Below are the code and all the weights of a small trained network. Each question names an input and a target symbol and asks about switching units off, where a switched-off unit gives its printed mean instead of its output.

import numpy as np


def w(rows, s, z=0):
    codes = np.array(rows[::2]) - 128.0
    scale = np.full(codes.shape[1], s)
    scale[-1] = z or s
    return codes * scale


def norm(h):
    return h / np.sqrt((h * h).mean(-1, keepdims=True) + 1e-5)


def f(y):
    return np.maximum(y, 0)


def softmax(a):
    e = np.exp(a - a.max(-1, keepdims=True))
    return e / e.sum(-1, keepdims=True)


def log_softmax(a):
    a = a - a.max(-1, keepdims=True)
    return a - np.log(np.exp(a).sum(-1, keepdims=True))


def net(x, mask):
    ids = ['αγδζησψ'.index(c) for c in x.split()]
    T = len(ids)
    res = E[ids] + P[:T]
    r = norm(res)
    for j in range(3):
        rows = slice(3 * j, 3 * j + 3)
        q, k, v = (r @ M[0][rows].T for M in (Q, K, V))
        z = softmax(np.where(np.tri(T) > 0, q @ k.T / 3**0.5, -1e9)) @ v
        o = O[0][rows]
        res = res + np.where(mask[j], z, o[:, -1]) @ o[:, :-1]
    y = f(norm(res) @ A[0][:, :-1].T + A[0][:, -1])
    res = res + np.where(mask[3:7], y, B[0][:, -1]) @ B[0][:, :-1]
    return log_softmax(norm(res)[-1] @ U[:, :-1].T + U[:, -1])


Q, K, V, O, A, B = {}, {}, {}, {}, {}, {}
E = w([
[183,176,131],'α',
[110,249,91],'γ',
[106,255,28],'δ',
[178,117,87],'ζ',
[177,173,128],'η',
[128,147,153],'σ',
[65,60,17],'ψ',
],0.013)
P = w([
[7,87,253],'0',
[184,222,92],'1',
[183,210,94],'2',
[183,196,102],'3',
[177,191,102],'4',
[175,185,104],'5',
[172,173,103],'6',
[163,173,99],'7',
[168,169,106],'8',
[159,181,105],'9',
],0.0045)
Q[0] = w([
[78,89,101],'h0',
[179,71,59],'h0',
[90,194,133],'h0',
[114,126,104],'h1',
[210,168,188],'h1',
[176,176,5],'h1',
[76,189,229],'h2',
[123,177,83],'h2',
[89,113,211],'h2',
],0.014)
K[0] = w([
[99,96,127],'h0',
[162,137,47],'h0',
[5,83,215],'h0',
[96,200,85],'h1',
[148,69,159],'h1',
[184,93,88],'h1',
[70,121,189],'h2',
[108,43,140],'h2',
[51,163,153],'h2',
],0.016)
V[0] = w([
[104,14,115],'h0',
[84,183,47],'h0',
[128,155,12],'h0',
[208,79,132],'h1',
[86,109,134],'h1',
[141,141,84],'h1',
[205,63,115],'h2',
[63,169,145],'h2',
[120,153,25],'h2',
],0.011)
O[0] = w([
[13,49,181,2],'h0',
[159,55,2,165],'h0',
[218,47,134,172],'h0',
[101,118,170,202],'h1',
[217,223,121,63],'h1',
[162,98,166,183],'h1',
[167,132,243,193],'h2',
[85,114,7,64],'h2',
[70,104,95,189],'h2',
],0.0067,0.0065)
A[0] = w([
[126,92,54,167],'n0',
[162,55,122,6],'n1',
[5,123,105,14],'n2',
[167,114,186,214],'n3',
],0.022,0.0022)
B[0] = w([
[200,70,168,198],'n0',
[59,246,172,215],'n1',
[33,54,100,153],'n2',
[85,53,236,255],'n3',
],0.011,0.0082)
U = w([
[172,148,103,105],'α',
[191,61,79,55],'γ',
[235,31,116,160],'δ',
[134,65,224,161],'ζ',
[155,130,99,86],'η',
[29,102,100,4],'σ',
[118,5,84,186],'ψ',
],0.015,0.003)

Each question gives the input, a string of symbols that net reads in full, and the target symbol t.
The units are the heads (3 rows each of Q, K, V and O) and the neurons (one row each of A and B). Each row of codes is followed by its name. A weight is (code - 128) times the scale printed after its matrix; where a second scale follows, it is the last column's (O, A, B and U).
mask holds one flag per unit, heads first, then neurons. A switched-off unit (its flag False) gives its mean, the last column of its rows in O or B, instead of its output. The means were averaged over made-up inputs and are rounded, as every weight is.
A unit's drop is (log p(t) with every unit on - log p(t) with that unit switched off) / (log p(t) with every unit on - log p(t) with every unit switched off).
The circuit of an input: a set's keep is (log p(t) with only the set's units on - log p(t) with every unit switched off) / (log p(t) with every unit on - log p(t) with every unit switched off). Starting from all 7 units, units are removed one at a time, each time the one whose removal leaves the highest keep (on an exact tie, the one counted first), for as long as the keep stays at least 0.8.
units of the circuit, in order: the units of the circuit, biggest drop first
top k neurons: the k neurons with the biggest drops, biggest first
which heads matter: for each layer, one digit per head in row order, 1 if its drop is at least 0.15 and else 0, layers parted by /
drop of u: that unit's drop, to one decimal
input δ α ψ γ γ, target δ: units of the circuit, in order	h0
input α α σ σ δ δ α, target δ: top 2 neurons	n1, n0
input δ δ ζ η δ γ δ σ α γ, target δ: units of the circuit, in order	h0, n1
input ζ α δ, target ζ: which heads matter	101
input ψ ζ ψ σ σ ψ γ γ α δ, target ψ: which heads matter	101
input σ δ η σ γ σ η σ δ, target σ: units of the circuit, in order	h0, n2
input δ ψ η, target δ: which heads matter	000
input δ η σ, target δ: which heads matter	000
input α ζ γ ζ σ ζ δ σ, target α: units of the circuit, in order	h2, n3
input α α α, target α: units of the circuit, in order	h0, h2, n3
input α γ α, target α: units of the circuit, in order	n3, h2
input σ ζ α γ δ γ γ α γ η, target δ: units of the circuit, in order	h0, n1
input δ ζ γ γ σ η σ, target δ: which heads matter	001
input δ γ δ, target δ: units of the circuit, in order	h0
input α ζ δ η ψ, target δ: top 3 neurons	n0, n3, n2
input σ σ ζ γ ζ σ γ, target σ: drop of n2	0.2
input η γ α α δ σ ψ, target δ: drop of n0	1.1
input ψ ζ η σ ζ ζ γ ψ, target ζ: drop of n1	1.3
